Below are the code and all the weights of a small trained network. Each question names an input and a class and asks about switching units off, where a switched-off unit gives its printed mean instead of its output.

import numpy as np


def w(rows, s, z=0):
    codes = np.array(rows[::2]) - 128.0
    scale = np.full(codes.shape[1], s)
    scale[-1] = z or s
    return codes * scale


def f(y):
    return y / 2 * (1 + np.tanh(0.7978845608 * (y + 0.044715 * y**3)))


def log_softmax(a):
    a = a - a.max(-1, keepdims=True)
    return a - np.log(np.exp(a).sum(-1, keepdims=True))


def net(x, mask):
    res = np.array(x, float).reshape(1, 8) / 4 @ E
    y = f(res @ A[0][:, :-1].T + A[0][:, -1])
    res = res + np.where(mask, y, B[0][:, -1]) @ B[0][:, :-1]
    return log_softmax(res[-1] @ U[:, :-1].T + U[:, -1])


A, B = {}, {}
E = w([
[125,124,137,120],'x0',
[186,156,164,255],'x1',
[129,128,129,127],'x2',
[130,131,121,128],'x3',
[57,247,160,100],'x4',
[230,184,187,43],'x5',
[125,125,137,129],'x6',
[137,135,106,124],'x7',
],0.0081)
A[0] = w([
[90,189,136,147,115],'n0',
[70,104,136,162,58],'n1',
[141,247,154,230,100],'n2',
[182,153,90,105,50],'n3',
[174,68,118,139,70],'n4',
[96,192,134,137,82],'n5',
[77,176,126,117,93],'n6',
[47,108,81,167,57],'n7',
[173,167,160,196,80],'n8',
[93,181,112,129,79],'n9',
[160,154,149,171,67],'n10',
[81,111,83,170,109],'n11',
[174,60,121,147,35],'n12',
[55,113,88,168,67],'n13',
[177,50,125,154,99],'n14',
[213,136,163,92,52],'n15',
[192,98,162,115,99],'n16',
[58,148,141,154,69],'n17',
[113,102,92,86,55],'n18',
[174,3,115,128,122],'n19',
[112,98,96,160,3],'n20',
[139,128,112,199,196],'n21',
[216,151,188,88,88],'n22',
[81,218,159,147,118],'n23',
[106,173,111,132,47],'n24',
[179,33,138,133,30],'n25',
[90,88,89,178,105],'n26',
[78,111,84,171,103],'n27',
[98,135,98,52,171],'n28',
[71,156,128,89,85],'n29',
[56,143,120,76,124],'n30',
[147,134,156,109,11],'n31',
[157,32,113,130,116],'n32',
[97,109,103,85,86],'n33',
[74,113,124,66,139],'n34',
[82,180,135,140,94],'n35',
[158,166,158,98,65],'n36',
[144,163,158,210,73],'n37',
],0.014,0.0045)
B[0] = w([
[27,172,34,163,176],'n0',
[209,198,213,64,166],'n1',
[96,25,43,231,254],'n2',
[174,129,145,206,142],'n3',
[38,207,117,132,170],'n4',
[32,217,62,151,168],'n5',
[59,123,65,172,168],'n6',
[236,203,217,158,208],'n7',
[220,28,146,186,199],'n8',
[47,149,42,146,156],'n9',
[161,59,139,127,162],'n10',
[223,186,194,54,195],'n11',
[54,170,117,138,171],'n12',
[253,200,209,35,200],'n13',
[53,177,60,128,196],'n14',
[156,225,198,133,195],'n15',
[141,200,175,141,173],'n16',
[116,209,154,130,167],'n17',
[143,81,142,226,152],'n18',
[17,126,45,224,231],'n19',
[151,212,117,177,149],'n20',
[142,92,123,110,208],'n21',
[165,236,210,93,223],'n22',
[65,152,56,94,210],'n23',
[37,191,130,171,138],'n24',
[22,206,31,176,184],'n25',
[134,211,170,122,202],'n26',
[201,171,215,42,196],'n27',
[172,70,136,181,202],'n28',
[89,64,84,191,169],'n29',
[111,72,151,237,190],'n30',
[160,190,212,153,128],'n31',
[20,107,62,210,203],'n32',
[136,46,143,188,159],'n33',
[148,46,117,224,188],'n34',
[45,219,22,136,168],'n35',
[204,208,192,31,167],'n36',
[165,50,86,226,197],'n37',
],0.0075,0.0096)
U = w([
[37,177,118,104,24],'0',
[174,241,255,66,79],'1',
[134,55,164,173,251],'2',
],0.0076,0.0018)

Each question gives the input, the list of numbers given to net, and the class t.
The units are the neurons (one row each of A and B). Each row of codes is followed by its name. A weight is (code - 128) times the scale printed after its matrix; where a second scale follows, it is the last column's (A, B and U).
mask holds one flag per neuron, in row order. A switched-off neuron (its flag False) gives its mean, the last column of its row in B, instead of its output. The means were averaged over made-up inputs and are rounded, as every weight is.
A unit's drop is (log p(t) with every unit on - log p(t) with that unit switched off) / (log p(t) with every unit on - log p(t) with every unit switched off).
The circuit of an input: a set's keep is (log p(t) with only the set's units on - log p(t) with every unit switched off) / (log p(t) with every unit on - log p(t) with every unit switched off). Starting from the 12 units with the biggest drops (on a tie, the unit counted first), units are removed one at a time, each time the one whose removal leaves the highest keep (on an exact tie, the one counted first), for as long as the keep stays at least 0.8.
units of the circuit, in order: the units of the circuit, biggest drop first
most important unit: the unit with the biggest drop
top k neurons: the k neurons with the biggest drops, biggest first
drop when u is switched off: that unit's drop, to one decimal
input [-4,7,5,-8,1,6,0,3], class 2: units of the circuit, in order -> [n2]
input [4,5,0,-8,-5,4,2,-2], class 0: units of the circuit, in order -> [n25, n14]
input [4,5,2,1,4,-2,-3,-8], class 2: top 3 neurons -> [n2, n37, n8]
input [-5,8,1,7,7,6,6,1], class 2: top 2 neurons -> [n2, n8]
input [3,-6,8,-6,7,-8,-2,6], class 1: top 2 neurons -> [n13, n7]
input [-8,8,-5,1,7,7,-1,2], class 2: top 4 neurons -> [n2, n8, n37, n10]
input [6,2,-2,2,5,-6,2,6], class 1: top 2 neurons -> [n13, n7]
input [8,7,4,-4,5,3,0,-5], class 2: top 3 neurons -> [n8, n2, n37]
input [5,2,8,7,-5,-5,-1,0], class 0: top 2 neurons -> [n19, n32]
input [-6,3,-5,-1,-7,7,-5,4], class 0: top 2 neurons -> [n19, n25]
input [-4,7,6,-7,8,7,-5,2], class 0: top 2 neurons -> [n2, n23]
input [0,-6,7,1,-8,3,6,4], class 0: drop when n22 is switched off -> 0.0
input [6,-2,3,3,-4,-5,-4,3], class 1: drop when n32 is switched off -> -0.1
input [7,-1,2,0,-3,-4,2,-5], class 1: drop when n22 is switched off -> -0.1
input [0,4,-6,0,-7,-6,3,8], class 0: most important unit -> n19
input [-5,6,0,7,1,5,3,-8], class 2: drop when n2 is switched off -> 1.5
